[123 145 142 154 174 131 163 184 146  77 149 199 148 160 155 169 134 128
  53 145 129 151 169 138 145 149  61 152 152  89 142 171 158 153 147] = G
[131 110 108 149 149  97 149 149 124  93 116 179 125 151 126 144 113 113
  80 105 119 120 154  79 112 110  97 119 128 101 117 157 126 122 104] = W
[ 93 141 134 163 175 131 172 183 146  84 122 202 137 176 133 166 127 144
  82 129 129 149 170 135 129 133  84 119 140  98 171 142 153 158 147] = Q
[149 151  97 149 164 100 164 131 161 149  95 176  86 162  85 148 106 171
 163  80 141 136 148 101  84  91 150  98  91 164 104  91  91  90  79] = P
which: [131 110 108 149 149  97 149 149 124  93 116 179 125 151 126 144 113 113
  80 105 119 120 154  79 112 110  97 119 128 101 117 157 126 122 104]
W
back: [147 153 158 171 142]
G
back: [ 90  91  91 104 164  91  98 150  91  84 101]
P
back: [157 117 101 128 119  97 110 112]
W

[156 132 168 112 140 138  96  97 126 140]  J
[ 92 119 134 170 143 118 171 145 115  86]  K
[164 106 168 112 108  99 177  87 114 111]  Z
[125  90 151 124  99 132 104  62 116 131]  E
[151 111 128 156 133 113 110  88 110 136]  T
[138  84 132 120  95 130  92  63 129 145]  R
[138  84 134 170 143 118 171 145 115 145]  M
[152 110 147 130 100 134  87  97 126 135]  S
[130  95 136 108 134 123 107 113 101 102]  B
which: [ 92 119 134 170 143 118 171 145 115  86]
K
which: [138  84 132 120  95 130  92  63 129 145]
R
which: [164 106 168 112 108  99 177  87 114 111]
Z

[158 147 136 118 158 134 103  84 177 151 133 112  86 160 122 127 133 174
 109 187 121 124 105 115 116 174 136 123 119 119 124 112 130 107 144 174
 127 123 175 120 135 141 132 125 118 122 171] : V
[ 83  69 120 104 148  85 123 101 106 127 165 130 133 107 129 148 112 141
 126  98 133 164 119 169 124 154 139 128 166 121 120 137 145  85  56 101
 139 116 135 133 144 145 149 130 152 105 125] : X
[132 127 130 144 110  92 153 173 123 119 157 161 149 152 132 117 119 109
 122  81 166 113 162 113  83  86 120 124  96 121 126 153 132 142 119 138
 103 137  67 171 126 138 150 131 155 132 102] : F
[143 115 140 121 128 170  93 109 113  87 133 140 133 160 116 160 156 103
 102 135 118 117  98 152 114 125 115 126  92  93 124 112 103 132 173 147
 128  74 154 131  85 110 148 137 137 119 129] : A
[149 126 168 135  97 108  78 133 125 141 130 108 133 147 127 125 138 106
 126 130 138 132 111 106  86  61 143  78 115 121 141  97 183 145 119 139
 118 152  90 168 138 138 136 136 130 125 179] : U
[ 95 107  91 143 161 142 139 104 105 100 137 144 147 142 166 150 112 120
 107 136 110 115 141 146 112 141 134 159 109 117 111 129 104  83 148 122
 121  42 164 105 139 132 165 137 137 119 117] : N
[109 130 118 186 163 134 138 150 132 139  95 156 125 139 136 101 112 153
  90 178 109 131 147  82 106 102 122 131 103 110 128 119 121  82 150 139
 127 113 132  79 128  89 143 137 111 163 120] : Y
[150 159 141 135 150 122 112 128 167 156 132 116 101 169 157 117 156 116
 118 156 114 101 131 109  86 107 120 108  77 119 132 116 133 149 172 168
 108 138 140 156  88 136 148 148 125 125 128] : D
[145 126 134 106 119 127  97 153 126 129  63 154 101 103  81 141 131 116
 183 139 134 147  99 123 190 124  93 143 159 119 136  98 105 122 121  75
 160 116 121  84 119 133 129 104 149 157 127] : C
[167 186 127 125 101 156 189 111 152 121 143 121 150 138 148 104 125 109
 138 120 141  96 142 124 113 165 136 131 120 174 100 172 117 172 128 147
 108 151 129 165 154 149 103 127 125  86 117] : H
which: [ 95 107  91 143 161 142 139 104 105 100 137 144 147 142 166 150 112 120
 107 136 110 115 141 146 112 141 134 159 109 117 111 129 104  83 148 122
 121  42 164 105 139 132 165 137 137 119 117]
N
which: [143 115 140 121 128 170  93 109 113  87 133 140 133 160 116 160 156 103
 102 135 118 117  98 152 114 125 115 126  92  93 124 112 103 132 173 147
 128  74 154 131  85 110 148 137 137 119 129]
A
back: [ 42 121 122 148]
N
back: [148 136]
D
back: [156  95]
Y
back: [ 97 127 119]
C

[128 129 127 129 127 127 129 128 129 129 127 130 129 129 128 127 129 127
 129 128 130 127 129 127 129 128 128 127] -> zaduz
[128 128 128 129 128 128 128 128 128 128 129 128 128 128 128 128 128 129
 128 128 128 128 128 127 128 127 128 127] -> lolez
[131 143 159 109 117 112 132 122 114 135 132 131 112 136 134 133 111 121
 137 124 151 133 130 140 137 147 138 127] -> Safa
[151 158 141 134 146 128 156 156 124 135 132 129 124 143 129  93 109 117
  64 134 178  97  98 171 132 101 165 150] -> Tatut
[121 143  96 113 118 112 132 141 125 134 146 109 169 126 138  99 129 170
 152 118 167 138 140 116 109 135  88 121] -> gul
[127 128 128 128 128 128 128 128 128 127 129 128 128 128 128 127 129 127
 128 129 129 128 128 128 128 128 127 128] -> Kas
[129 127 128 128 127 127 129 128 128 128 128 128 127 128 128 128 128 128
 128 128 128 129 128 128 128 128 127 128] -> Ruf
[124 140 121 137 121 128 140 122 134 127 118 157 144 145 133 129 124 130
 137 122 138 120 146 128 140 134 119 117] -> ribe
[134 130 126 150 113 118 130 152 130 124 122 120 145 125 115 116 119 150
 140 123 149 128 132 133 138 113 134 140] -> dize
[119 160 119 150 108 112 157 121 139 120 103 180 165 151 136 139 144 117
 143 110 168 102 154 128 164 133 118 108] -> bon
which: [128 128 128 129 128 128 128 128 128 128 129 128 128 128 128 128 128 129
 128 128 128 128 128 127 128 127 128 127]
lolez
back: [128 128 128 129 127 127]
Ruf

[133 117 125 123 127  98 100 109 118 136 120 140] : bidi
[149 152 113 137 105 121 141 118 140 108 119 124] : Par
[123 118 142  98 123 120 143 118 120 126  97 127] : Zisov
[118 129 120 120 127 133 113 167 176 101 174 113] : domi
[149 152 120 110 108 139 148 114 115 146  92 124] : Rinat
[131  96 109 138 186 151  60 167 167 102 202 128] : debed
[124 131 131 150 114 166 132 151 186 113 148 106] : lebo
[186 115 148 106 120 102 151 108 120 120 102 137] : Dese
[123 126 131 147 152 113 137 150 153 123 167 115] : Siti
back: [114 148 139 108 110 120 152 149]
Rinat
back: [167 123 153 150 137 113 152 147]
Siti
back: [106 148 113 186]
lebo
back: [166 114 150 131 131]
lebo
back: [137 113 152 147]
Siti

[101 118 109 134 131 126 109 140 104 122 133 143 148 158 119 132 154 115
 105 111 129 123 125 124 116 123  62 120 137 159 129 113 124 135 104 149] -> Nivus
[125 132 134 130 140 124 113 122 125 135 122 133 120 131 134 172 140 120
 135 113 199 138 118 144 120 105 106 137 113 146 122 137 126 124 158 111] -> Dubu
[137 132 119 139 138 147 130 120 124 145 126 123 142 109 130 199 115 195
 117 138 112 138 123 122 138 121 139 107 128  83 125 114 126 125 115 139] -> meni
[141 108 137 121 124 121 152 126 126 124 118 136 147 124 124 152 135 127
 142 151 161 125 133 126 118 128 165 119 120 133 126 115 125 120  94 152] -> nez
[137 111 148 141 129 139 125 133 131 115 116  64 164 157 127 113 141 153
 109 124 100 144 141 110 142 135 157 115 119 160 127 121 132 134 109 127] -> mar
[131 129 135 132 122 144  98 123 118 124 134 146 134 116 128 125 143 186
 109 126 186 126 138 106 132 124 149 123 112 151 130 124 128 140 128 152] -> faliz
[138 133 114 119 113 140 104 137 110 126 107 111 131 111 121  91 139 130
 130 124 100 142  99 136 127 112 149 146 140  98 142 137 123 104 124 153] -> sopu
back: [115 154]
Nivus
back: [137 108 141]
nez
back: [110 137]
sopu

[112  72  82 139  98]  kofeb
[136 125 149 124 139]  pob
[ 82 137 110 158 105]  bubap
[136  95 149 124 139]  rafo
[112 125 188 135  98]  kib
[130 118 143 210 131]  Nalif
[148 125 135 188 103]  Kanuz
back: [188 135 125]
Kanuz
back: [139  82]
kofeb
back: [149 125]
pob

[113 185 113 106 141 113 167 156 137  95] -> Pera
[122 203  79 113 139 112 139 148 117 149] -> Meked
[137 105 185 113 113 130 139 148 117 149] -> bidug
[113 185 137 106 141 130 167 156 137  95] -> filim
back: [141 106 113 185 113]
Pera
back: [106 137]
filim
back: [167 130 141 106 137]
filim

[ 87 154 121 134  70 136 133 132 129 156  82 143 130 131 116 140 155 127
 121 101 125 210 132  96  95 175  79] : kov
[134  83 144 113 159 136 113 117 127 121 128 112 128 129 131 111 118 127
 132 160 134  89 118 145 140 113 103] : samiv
[131 125 132 127 130 129 126 122 128 121 130 128 132 130 127 124 120 148
 128 124 130 116 146 129 126 119 126] : milor
[131 125 132 127 130 129 126 122 128 121 130 128 132 130 127 124 120 148
 128 124 129 116 146 129 126 119 126] : selab
[128 109 130 126 126 128 121 119 129 123 136 119 124 129 129 106 130 134
 131 129 126 119 133 127 136 117 138] : zub
[ 87 154 121 134  70 121 133 132 129 156  82 143 130 131 116 140 155 127
 121 101 125 210 132  96  95 175  79] : kuno
back: [136 159 113 144  83]
samiv
which: [131 125 132 127 130 129 126 122 128 121 130 128 132 130 127 124 120 148
 128 124 129 116 146 129 126 119 126]
selab

